Below is a small trained network, with its code and all its weights. Each question gives an input and a class and asks what happens when units are switched off, that is, made to give their printed mean instead of their output.

import numpy as np


def w(rows, s, z=0):
    codes = np.array(rows[::2]) - 128.0
    scale = np.full(codes.shape[1], s)
    scale[-1] = z or s
    return codes * scale


def f(y):
    return y / 2 * (1 + np.tanh(0.7978845608 * (y + 0.044715 * y**3)))


def log_softmax(a):
    a = a - a.max(-1, keepdims=True)
    return a - np.log(np.exp(a).sum(-1, keepdims=True))


def net(x, mask):
    res = np.array(x, float).reshape(1, 8) / 4 @ E
    y = f(res @ A[0][:, :-1].T + A[0][:, -1])
    res = res + np.where(mask, y, B[0][:, -1]) @ B[0][:, :-1]
    return log_softmax(res[-1] @ U[:, :-1].T + U[:, -1])


A, B = {}, {}
E = w([
[184,104,129,168,73,129,173,139,139,203],'x0',
[112,142,152,162,155,188,169,169,106,61],'x1',
[143,133,156,123,216,143,189,208,131,153],'x2',
[63,130,177,184,120,150,4,139,137,179],'x3',
[166,137,77,129,137,165,96,169,119,128],'x4',
[150,151,98,138,110,60,73,120,94,148],'x5',
[81,162,137,106,182,136,141,138,221,183],'x6',
[137,181,117,172,62,110,156,174,153,122],'x7',
],0.017)
A[0] = w([
[182,39,149,96,163,102,84,57,111,156,117],'N0',
[144,130,65,134,83,127,109,89,70,127,43],'N1',
[109,170,209,151,154,190,115,186,127,135,170],'N2',
[133,169,122,77,51,163,123,52,154,182,45],'N3',
[2,145,105,124,124,42,103,47,168,105,33],'N4',
[129,110,96,118,71,141,144,82,209,187,3],'N5',
[111,130,154,173,101,139,104,124,181,211,185],'N6',
[140,165,75,116,140,145,92,147,155,165,90],'N7',
],0.0098,0.0036)
B[0] = w([
[79,123,93,110,160,119,170,83,5,176,211],'N0',
[217,82,141,194,114,118,93,122,45,99,191],'N1',
[2,121,97,154,72,179,150,184,124,148,234],'N2',
[191,111,135,131,148,138,85,84,168,136,206],'N3',
[139,244,227,77,108,129,94,80,146,109,247],'N4',
[214,91,151,125,155,144,137,73,175,167,209],'N5',
[119,91,135,151,71,165,128,117,213,195,237],'N6',
[141,132,69,106,181,93,86,163,164,150,175],'N7',
],0.0085,0.015)
U = w([
[109,160,86,85,200,109,94,205,166,154,57],'0',
[77,124,167,205,91,130,93,185,148,182,23],'1',
[74,105,158,107,187,223,176,154,148,35,188],'2',
[99,97,137,76,171,95,142,90,63,152,135],'3',
[162,109,95,167,48,90,75,108,62,46,207],'4',
[203,150,109,106,111,76,252,184,125,96,237],'5',
[103,186,192,80,125,95,88,80,141,91,107],'6',
[165,100,140,116,115,101,116,83,164,187,4],'7',
],0.015,0.0037)

Each question gives the input, the list of numbers given to net, and the class t.
The units are the neurons (one row each of A and B). Each row of codes is followed by its name. A weight is (code - 128) times the scale printed after its matrix; where a second scale follows, it is the last column's (A, B and U).
mask holds one flag per neuron, in row order. A switched-off neuron (its flag False) gives its mean, the last column of its row in B, instead of its output. The means were averaged over made-up inputs and are rounded, as every weight is.
A unit's drop is (log p(t) with every unit on - log p(t) with that unit switched off) / (log p(t) with every unit on - log p(t) with every unit switched off).
The circuit of an input: a set's keep is (log p(t) with only the set's units on - log p(t) with every unit switched off) / (log p(t) with every unit on - log p(t) with every unit switched off). Starting from all 8 units, units are removed one at a time, each time the one whose removal leaves the highest keep (on an exact tie, the one counted first), for as long as the keep stays at least 0.8.
units of the circuit, in order: the units of the circuit, biggest drop first
unit that matters most: the unit with the biggest drop
k most important neurons: the k neurons with the biggest drops, biggest first
drop of u: that unit's drop, to one decimal
input [5,5,6,2,-4,-3,4,-1], class 1: units of the circuit, in order -> (N2)
input [8,-8,4,1,0,3,-3,-6], class 3: 2 most important neurons -> (N0, N4)
input [0,2,-2,-7,6,7,7,0], class 0: 2 most important neurons -> (N7, N1)
input [4,1,-4,-5,-6,7,5,-7], class 3: 2 most important neurons -> (N0, N6)
input [-7,-1,8,4,-5,2,-7,3], class 2: 3 most important neurons -> (N6, N1, N7)
input [-3,-8,-3,-7,4,-8,2,-2], class 3: 2 most important neurons -> (N6, N0)
input [-1,-7,-6,4,-1,0,3,6], class 7: 2 most important neurons -> (N6, N5)
input [4,5,6,1,-8,-6,8,0], class 1: units of the circuit, in order -> (N2, N6)
input [-2,-5,-2,-8,-3,6,8,7], class 6: 2 most important neurons -> (N4, N6)
input [5,0,-4,4,1,-2,3,1], class 7: 3 most important neurons -> (N5, N3, N2)
input [5,-5,-7,-5,2,5,-2,-7], class 4: drop of N1 -> 7.3
input [2,-4,5,3,3,-4,-8,-3], class 3: drop of N4 -> 0.0
input [6,1,0,-3,0,5,0,-7], class 3: drop of N0 -> 0.1
input [8,-2,0,-5,2,-4,-8,-3], class 4: unit that matters most -> N1
